Below are the code and all the weights of a small trained network. Each question names an input and a class and asks about switching units off, where a switched-off unit gives its printed mean instead of its output.

import numpy as np


def w(rows, s, z=0):
    codes = np.array(rows[::2]) - 128.0
    scale = np.full(codes.shape[1], s)
    scale[-1] = z or s
    return codes * scale


def norm(h):
    return h / np.sqrt((h * h).mean(-1, keepdims=True) + 1e-5)


def f(y):
    return y / 2 * (1 + np.tanh(0.7978845608 * (y + 0.044715 * y**3)))


def log_softmax(a):
    a = a - a.max(-1, keepdims=True)
    return a - np.log(np.exp(a).sum(-1, keepdims=True))


def net(x, mask):
    res = np.array(x, float).reshape(1, 6) / 4 @ E
    u = 0
    for l in range(4):
        y = f(norm(res) @ A[l][:, :-1].T + A[l][:, -1])
        res = res + np.where(mask[u : u + 3], y, B[l][:, -1]) @ B[l][:, :-1]
        u += 3
    return log_softmax(norm(res)[-1] @ U[:, :-1].T + U[:, -1])


A, B = {}, {}
E = w([
[71,143,96,195,117,157,181,165,96,97,131,80],'x0',
[120,131,103,135,117,126,118,129,136,118,110,155],'x1',
[114,118,129,119,126,129,129,135,134,137,132,118],'x2',
[99,165,80,80,46,110,70,79,108,138,166,79],'x3',
[218,128,122,89,89,183,172,254,136,125,114,150],'x4',
[120,138,129,123,131,138,134,124,121,133,137,148],'x5',
],0.011)
A[0] = w([
[117,84,137,130,255,62,21,60,215,133,190,184,2],'0.n0',
[179,119,95,35,65,124,88,119,99,89,225,139,71],'0.n1',
[167,151,156,96,66,105,14,119,179,121,157,130,41],'0.n2',
],0.0053,0.0031)
B[0] = w([
[112,140,251,173,96,99,115,142,151,114,145,113,252],'0.n0',
[183,139,101,112,152,71,60,143,150,96,163,76,219],'0.n1',
[102,81,82,112,166,123,102,121,126,133,156,186,198],'0.n2',
],0.012,0.0039)
A[1] = w([
[207,80,159,114,213,152,193,148,159,160,45,182,85],'1.n0',
[81,92,122,187,255,110,173,128,139,99,132,153,1],'1.n1',
[91,129,115,204,145,85,96,112,80,153,150,102,122],'1.n2',
],0.0078,0.0026)
B[1] = w([
[132,155,132,140,98,61,92,103,25,141,87,217,254],'1.n0',
[227,109,40,135,247,134,121,167,184,93,122,73,202],'1.n1',
[116,145,34,78,182,106,134,91,80,113,94,159,204],'1.n2',
],0.014,0.0068)
A[2] = w([
[146,80,255,241,171,95,183,191,127,136,73,193,255],'2.n0',
[90,173,39,201,48,140,182,146,64,63,157,52,80],'2.n1',
[48,105,90,152,213,178,154,56,188,86,40,39,127],'2.n2',
],0.0069,0.0014)
B[2] = w([
[71,155,124,102,172,215,97,89,94,82,109,12,255],'2.n0',
[164,177,184,173,86,251,104,61,151,165,133,128,192],'2.n1',
[140,74,100,126,169,64,110,192,136,46,125,196,200],'2.n2',
],0.014,0.0077)
A[3] = w([
[85,166,167,139,121,96,62,103,119,77,152,82,240],'3.n0',
[23,156,108,157,193,201,117,79,75,48,103,89,68],'3.n1',
[52,109,154,107,137,2,99,75,47,153,73,147,6],'3.n2',
],0.0088,0.0014)
B[3] = w([
[90,87,136,163,138,172,185,208,59,98,102,118,199],'3.n0',
[36,60,188,55,93,119,222,165,251,91,162,167,251],'3.n1',
[156,195,131,146,67,188,82,68,92,233,56,76,210],'3.n2',
],0.013)
U = w([
[20,95,164,102,112,157,219,87,159,87,106,139,2],'0',
[140,181,124,182,72,197,100,88,43,237,94,105,207],'1',
[200,84,22,113,189,4,123,171,131,95,176,152,164],'2',
],0.011,0.0023)

Each question gives the input, the list of numbers given to net, and the class t.
The units are the neurons (one row each of A and B). Each row of codes is followed by its name. A weight is (code - 128) times the scale printed after its matrix; where a second scale follows, it is the last column's (A, B and U).
mask holds one flag per neuron, layer by layer. A switched-off neuron (its flag False) gives its mean, the last column of its row in B, instead of its output. The means were averaged over made-up inputs and are rounded, as every weight is.
A unit's drop is (log p(t) with every unit on - log p(t) with that unit switched off) / (log p(t) with every unit on - log p(t) with every unit switched off).
The circuit of an input: a set's keep is (log p(t) with only the set's units on - log p(t) with every unit switched off) / (log p(t) with every unit on - log p(t) with every unit switched off). Starting from all 12 units, units are removed one at a time, each time the one whose removal leaves the highest keep (on an exact tie, the one counted first), for as long as the keep stays at least 0.8.
units of the circuit, in order: the units of the circuit, biggest drop first
top k neurons: the k neurons with the biggest drops, biggest first
drop of u: that unit's drop, to one decimal
input [-3,5,4,5,7,1], class 2: top neuron -> (3.n2)
input [1,-2,1,-6,-6,3], class 2: top 2 neurons -> (1.n1 2.n2)
input [8,1,3,2,8,-1], class 1: units of the circuit, in order -> (3.n1 2.n0)
input [-2,-3,-6,-6,7,-3], class 1: top 2 neurons -> (1.n0 0.n0)
input [5,-1,-1,3,1,-8], class 1: top 3 neurons -> (2.n1 2.n0 1.n1)
input [2,-6,0,-1,-7,2], class 2: top 4 neurons -> (2.n2 1.n0 2.n0 1.n2)
input [1,1,7,1,3,3], class 1: units of the circuit, in order -> (2.n0 3.n1)
input [1,-1,4,-1,-8,4], class 2: top 2 neurons -> (2.n2 1.n0)
input [-6,5,4,3,0,2], class 1: top 2 neurons -> (1.n1 3.n1)
input [-1,3,2,-5,6,-5], class 1: top 2 neurons -> (1.n0 0.n0)
input [-8,-1,-2,4,2,-3], class 2: top 2 neurons -> (1.n0 3.n2)
input [-1,-8,-6,7,4,3], class 2: top 2 neurons -> (3.n2 0.n1)
input [0,7,0,-7,3,3], class 1: top 4 neurons -> (1.n0 0.n0 3.n2 2.n1)
input [4,-6,-8,4,8,4], class 1: units of the circuit, in order -> (3.n1)
input [5,-1,8,-7,-8,8], class 2: drop of 1.n1 -> 0.3
input [6,-3,-2,1,8,-8], class 1: drop of 2.n2 -> 0.1
input [5,4,2,3,6,6], class 1: drop of 2.n0 -> 0.2
